Here is a tiny trained network, its code and every weight. The questions are about switching its units off for an input and a target symbol, where a switched-off unit gives its printed mean instead of its output.

import numpy as np


def w(rows, s, z=0):
    codes = np.array(rows[::2]) - 128.0
    scale = np.full(codes.shape[1], s)
    scale[-1] = z or s
    return codes * scale


def norm(h):
    return h / np.sqrt((h * h).mean(-1, keepdims=True) + 1e-5)


def f(y):
    return np.maximum(y, 0)


def softmax(a):
    e = np.exp(a - a.max(-1, keepdims=True))
    return e / e.sum(-1, keepdims=True)


def log_softmax(a):
    a = a - a.max(-1, keepdims=True)
    return a - np.log(np.exp(a).sum(-1, keepdims=True))


def net(x, mask):
    ids = ['ΔΦΩαβγεζηθλμξπστ'.index(c) for c in x.split()]
    T = len(ids)
    res = E[ids] + P[:T]
    r = norm(res)
    for j in range(3):
        rows = slice(2 * j, 2 * j + 2)
        q, k, v = (r @ M[0][rows].T for M in (Q, K, V))
        z = softmax(np.where(np.tri(T) > 0, q @ k.T / 2**0.5, -1e9)) @ v
        o = O[0][rows]
        res = res + np.where(mask[j], z, o[:, -1]) @ o[:, :-1]
    y = f(norm(res) @ A[0][:, :-1].T + A[0][:, -1])
    res = res + np.where(mask[3:7], y, B[0][:, -1]) @ B[0][:, :-1]
    return log_softmax(norm(res)[-1] @ U[:, :-1].T + U[:, -1])


Q, K, V, O, A, B = {}, {}, {}, {}, {}, {}
E = w([
[117,92,151,160],'Δ',
[123,152,120,98],'Φ',
[79,135,100,132],'Ω',
[156,145,121,96],'α',
[149,102,155,136],'β',
[73,137,106,117],'γ',
[155,142,135,105],'ε',
[128,161,106,98],'ζ',
[143,161,112,93],'η',
[55,242,252,138],'θ',
[106,104,131,161],'λ',
[107,151,94,98],'μ',
[100,97,136,167],'ξ',
[74,99,124,161],'π',
[154,117,138,122],'σ',
[132,160,93,91],'τ',
],0.021)
P = w([
[160,166,128,150],'0',
[129,79,170,54],'1',
[168,221,154,186],'2',
[177,158,92,195],'3',
[169,90,246,61],'4',
[93,253,104,222],'5',
],0.011)
Q[0] = w([
[126,62,97,79],'h0',
[171,133,105,134],'h0',
[91,142,208,102],'h1',
[87,163,120,128],'h1',
[200,140,19,226],'h2',
[118,248,185,192],'h2',
],0.018)
K[0] = w([
[184,50,48,109],'h0',
[124,123,155,107],'h0',
[127,214,153,186],'h1',
[158,91,99,153],'h1',
[143,6,69,65],'h2',
[177,129,29,197],'h2',
],0.015)
V[0] = w([
[166,125,96,182],'h0',
[165,75,5,146],'h0',
[207,59,49,170],'h1',
[100,75,100,143],'h1',
[3,102,76,167],'h2',
[115,146,43,73],'h2',
],0.016)
O[0] = w([
[188,113,99,34,157],'h0',
[227,142,128,91,3],'h0',
[244,128,74,68,88],'h1',
[174,134,142,119,118],'h1',
[143,123,253,92,165],'h2',
[75,115,145,27,16],'h2',
],0.016,0.0073)
A[0] = w([
[44,81,63,64,46],'n0',
[248,100,171,131,148],'n1',
[151,125,125,96,2],'n2',
[102,100,201,45,102],'n3',
],0.017,0.0037)
B[0] = w([
[120,207,185,96,208],'n0',
[72,217,142,93,254],'n1',
[120,148,84,152,128],'n2',
[222,25,7,138,226],'n3',
],0.015,0.0086)
U = w([
[227,211,129,252,102],'Δ',
[40,134,136,169,92],'Φ',
[165,35,150,86,188],'Ω',
[79,156,33,109,94],'α',
[192,68,17,210,114],'β',
[121,50,163,114,157],'γ',
[92,119,53,153,166],'ε',
[61,140,147,104,185],'ζ',
[75,149,101,120,168],'η',
[73,99,183,178,104],'θ',
[151,184,182,124,57],'λ',
[102,46,61,35,254],'μ',
[149,199,218,131,51],'ξ',
[214,103,245,112,230],'π',
[178,98,11,160,77],'σ',
[96,149,112,56,108],'τ',
],0.016,0.0039)

Each question gives the input, a string of symbols that net reads in full, and the target symbol t.
The units are the heads (2 rows each of Q, K, V and O) and the neurons (one row each of A and B). Each row of codes is followed by its name. A weight is (code - 128) times the scale printed after its matrix; where a second scale follows, it is the last column's (O, A, B and U).
mask holds one flag per unit, heads first, then neurons. A switched-off unit (its flag False) gives its mean, the last column of its rows in O or B, instead of its output. The means were averaged over made-up inputs and are rounded, as every weight is.
A unit's drop is (log p(t) with every unit on - log p(t) with that unit switched off) / (log p(t) with every unit on - log p(t) with every unit switched off).
The circuit of an input: a set's keep is (log p(t) with only the set's units on - log p(t) with every unit switched off) / (log p(t) with every unit on - log p(t) with every unit switched off). Starting from all 7 units, units are removed one at a time, each time the one whose removal leaves the highest keep (on an exact tie, the one counted first), for as long as the keep stays at least 0.8.
circuit, biggest first: the units of the circuit, biggest drop first
most important unit: the unit with the biggest drop
k most important neurons: the k neurons with the biggest drops, biggest first
heads that matter: for each layer, one digit per head in row order, 1 if its drop is at least 0.15 and else 0, layers parted by /
drop when u is switched off: that unit's drop, to one decimal
input π Δ Δ θ β, target Φ: heads that matter -> 010
input Φ μ π Δ μ, target π: heads that matter -> 101
input Δ π π π Φ, target π: heads that matter -> 001
input β Δ Ω, target β: circuit, biggest first -> (n1, n0)
input μ γ π, target μ: circuit, biggest first -> (h2, n3)
input Δ θ Δ π, target θ: circuit, biggest first -> (h0, h2)
input Δ π μ Δ Δ μ, target Δ: heads that matter -> 000
input β ε π Ω β π, target Ω: heads that matter -> 001
input μ π ε τ, target π: circuit, biggest first -> (h2)
input γ θ Δ ζ, target Φ: heads that matter -> 100
input π π μ Ω ξ Δ, target Ω: circuit, biggest first -> (h2, n3)
input π γ ξ Φ π, target ξ: circuit, biggest first -> (h0, n1)
input Δ Δ β π Δ θ, target θ: circuit, biggest first -> (h0, h2, n1)
input Δ π Δ Δ β, target Δ: circuit, biggest first -> (h2)
input Δ Δ π Δ ζ ξ, target Δ: 2 most important neurons -> (n3, n0)
input Δ μ Δ Δ Δ π, target Δ: heads that matter -> 011
input η Φ π π ε γ, target π: heads that matter -> 001
input α β π π Δ μ, target π: drop when n3 is switched off -> 0.1
input Δ η Δ Δ τ, target Δ: drop when h1 is switched off -> 0.0
input Δ τ Ω α ε, target Ω: most important unit -> n3
input β Δ τ, target β: drop when n1 is switched off -> 0.2
